[  8.5  -0.5 -14.7  -3.7   0.5   6.5  23.0  26.0   7.1   4.8   7.0   2.5
   4.4   1.9   4.7 -14.8   3.2  -5.6  -4.7  -1.4  -2.2   0.9   8.6 -18.2
   4.1  -4.0  -2.7] -> <85> M
[ -8.6 -11.9 -19.0   0.4   1.3   9.7  12.9  22.1  18.9   2.3  -4.3  -2.5
   1.3  -4.0  -5.3  -7.8   3.9   6.2  -4.4  -2.9 -12.0   0.1  19.1 -17.2
  -1.8  -4.0  -1.2] -> <87> M
[  1.1   0.6 -14.2  -0.2   0.9   2.2  16.2  25.1   7.2  -1.0   7.3   2.1
   4.6   0.4  -4.1  -5.4   1.0   0.9  -5.8  -5.2  -6.7   0.4  -1.5 -24.0
   5.8  -2.3  -3.3] -> <85> M
[ -3.9  -6.0 -24.1   0.8   3.8   5.9  13.9  21.2  14.9   2.3   6.0   1.1
  -2.9   6.8  -3.5  -1.4   1.9   7.4  -2.5  -5.0 -10.9   1.7  21.8 -20.8
  -6.4   0.8   0.7] -> <87> M
[ -0.1  -4.6 -23.2  -3.4   5.5   3.6  24.2  22.6  13.0   1.8  -0.9  -3.2
   1.4  -0.1  -3.6  -4.5   0.7   5.7  -4.5  -7.0  -7.3   5.2  28.7 -16.6
  -3.1  -4.2  -6.1] -> <87> M
[ -7.6  -7.2  -1.8   6.2  -2.4  12.2  17.3  21.6  12.6  -1.7   4.3   6.2
   0.0  -7.8  -1.0 -11.3   0.4  -0.1 -15.6  -4.8 -15.9  -4.2   2.5 -24.0
   4.6  -0.9   1.5] -> <85> M
[  5.1   0.6 -10.7   1.4   4.3  -5.2  19.6  14.7   2.8  -3.1   5.9   5.0
   2.2  -0.1   0.7  -4.3   0.0  -0.9  -2.8  -7.9  13.2  -1.3   3.4 -19.3
   7.6  -4.3  -3.6] -> <85> M
[ -6.1  -2.2 -26.1   1.3   0.4   5.3  20.0  27.4   9.3   2.3   4.9   8.0
  -3.1   0.1  -5.1  -8.3   2.9  -0.1 -10.6  -9.3  -9.5  -3.0   3.2 -26.0
   6.0  -4.0  -4.4] -> <85> M
[ -2.8  -2.3 -17.4  -1.2   0.2   2.7  15.7  18.7   4.9   2.4   5.4  -0.1
  -2.1   0.1  -0.1  -0.2  -1.4   1.9  -8.1  -4.3  -5.5  -4.2   4.6 -18.1
  -0.2  -7.1  -9.3] -> <85> M
[ -3.8  -6.2 -19.4   5.8   0.1  12.3  13.2  26.7   9.6  -1.3   4.2  -7.3
  -2.7   2.1  -5.5  -3.5   2.0   3.2  -6.3  -8.6  -8.1  -0.2  13.8 -17.3
   0.6  -2.8   0.1] -> <87> M
[  1.6   0.8  -6.0   2.7   1.9   5.0  16.7  16.0  16.0   3.9  -1.6  -3.9
   6.7   9.2  -1.3  -5.0   2.0   3.0 -10.0   2.5 -16.7  -1.5  15.1 -14.5
   6.7  -3.3  -0.6] -> <87> S
[  2.0   4.1 -10.4  -4.6   1.1   5.2  21.0  32.2  10.7  -2.3   5.8   5.3
   8.5   1.4   0.1  -9.0   6.4   1.9 -12.7   2.5  -8.0  -2.0   8.4 -12.9
  10.7  -0.4  -1.2] -> <85> S
[ -1.5   6.6 -10.3  -1.1   2.3   0.7  16.9  14.5  -1.6   1.8  10.3   2.7
   4.2   3.5  -2.3  -6.7  -2.5   1.5  -6.4  -0.3   1.8   3.8   4.4 -16.8
   2.1  -2.5  -0.5] -> <85> M
[ -5.6  -2.8 -11.1  16.0   6.1  -0.3  15.4  14.8  23.0  -0.5   5.1  10.5
  -1.4  -3.9  -0.8  -6.9   8.4   7.8 -11.0 -11.2 -22.3  -8.1   5.8 -22.4
  10.1  -4.3   1.2] -> <87> S
[  1.5   0.9  -8.0  -1.8   0.8  -0.1  20.6  18.0  17.2   4.3   7.2  -3.0
   5.9   2.4   0.9 -12.2   1.8   5.3  -5.5  -7.2 -11.9  -0.6  10.6 -20.1
   7.1  -0.9   1.9] -> <87> S
[  0.3  -0.2 -18.3  -1.3  -1.3   5.7  20.1  21.5  10.3   3.0  10.7  10.0
   6.7   3.3  -2.0 -11.6   2.5   2.2  -5.4  -2.1 -10.5   0.4   9.6 -24.9
   0.9  -5.1  -7.1] -> <85> M
[ -2.3   2.1  -7.8   5.4   8.3   1.6  20.6  23.2   6.5  -0.6   6.8   3.3
   3.7   0.1  -0.7  -2.7   1.7  -2.6 -13.1   0.6  -9.3  -5.2   8.4 -17.9
  16.9  -2.8  -0.8] -> <85> S
[ -1.6   1.9 -10.1  -5.6   2.5   3.6  13.2  19.5  13.0   2.2  -1.8  -8.9
   7.1   2.6  -1.2  -4.6   4.1   8.8   0.8  -0.6  -7.8  -0.9  14.4  -5.4
  -1.0  -2.9  -1.1] -> <87> S
[  3.3  -9.9  -1.5  -1.9   9.9  12.3  21.0  17.5   8.3  -4.0   1.7  -2.3
   9.3  -1.6  -0.4 -15.9   1.1   2.4 -10.2  -2.2 -10.2  -1.3  12.1 -23.6
   3.5  -1.1   4.1] -> <85> S
[  2.5  -0.2  -8.1  -0.1   4.7   5.8  21.5  23.3  11.7  -0.3   2.8   1.8
   7.1   6.3   1.3  -4.9   3.3   3.2  -8.3  -0.1 -11.6  -8.4   9.2 -11.9
  11.3  -3.5  -0.2] -> <85> S
[ -4.7   8.3  -9.5   0.2   3.2   8.6  15.6  21.5  17.8   3.5  -2.4  -3.6
  12.8  -4.3 -18.0 -12.0  11.2  -0.3  -8.9   9.6 -22.0  -2.3  13.2 -18.3
   6.3 -11.7   0.5] -> <87> S
[  3.7   5.4 -13.9   0.1   4.7  -3.9  14.9  15.3  13.2   0.9   0.7  -3.8
   5.5   4.2   7.1  -1.0   2.5   5.1   2.7  -7.3  -1.8   0.9  12.5 -11.9
   3.9  -1.7  -4.6] -> <87> M
[ -1.0   0.1 -11.8  -4.8   1.1   4.4  18.9  19.4  13.8   2.2   3.2   3.4
   5.7   2.0  -0.5  -9.5   7.5  -0.1  -8.7   1.3 -19.6  -1.8  17.7 -20.2
   4.2  -1.2   3.5] -> <85> S
[ 10.3  10.6  -8.7  -5.9   3.9   0.0  18.3  25.7 -13.4  -2.5   8.7  -7.9
   4.6   5.8   2.1   1.1  -7.2  -3.8  -1.9   3.0   9.9   1.4  13.9 -12.0
   3.2  -3.2  -4.1] -> <85> M
[ -3.3  -0.6  -5.3 -11.7  -1.1  12.0   9.4  64.3   3.0   1.8  10.0  -2.6
   7.1   1.4  -7.8 -13.3  -1.8   3.5  -3.2  -0.1   1.4   0.9  -6.0 -20.2
  -3.5  -2.2  -2.8] -> <85> M
[ -0.6   5.8   1.1  -4.1   6.4   8.8  17.7  30.9  10.7  -0.5   2.9  -2.4
  12.5  -2.2  -2.4 -17.4   4.0   0.2 -14.9   9.2 -12.6  -3.9  -2.0 -21.6
  10.9  -7.4  -2.3] -> <85> S
[ -1.5   2.9  -6.4   1.6   8.7   4.0  15.9  23.6  16.1   2.4  -2.8  -7.6
   9.4   1.0  -0.5  -4.5   3.7   1.6  -2.9  -7.0 -12.9   2.9  15.9 -15.9
   3.8  -2.3  -1.0] -> <87> S
[ -0.6   3.9  -1.3  -2.2  -2.9   5.1  19.1  22.9   5.2   0.2   7.5   1.1
   7.4   3.0  11.2  -6.1   1.2   0.5  -8.6   2.7  -8.6  -4.3  -2.0 -19.4
   7.7   0.4  -3.9] -> <85> S
[  2.3   1.4 -19.2  -0.3   1.0   2.8  19.6  27.7   6.0   0.4   9.7  10.4
   0.9   6.7  -1.5  -2.4  -0.5   7.8  -2.9  -7.9   3.7  -0.9   8.0 -18.2
   1.8  -3.0  -2.6] -> <85> M
[ -4.6   2.5  -8.0  -1.2   4.9   3.9  18.0  25.8  -0.3   2.0  -0.4 -13.1
  11.5   1.4  -3.6  -2.3   0.1   2.0  -5.7   5.7  -6.8  -5.5  30.4  -7.8
   1.8  -4.5   0.7] -> <87> S
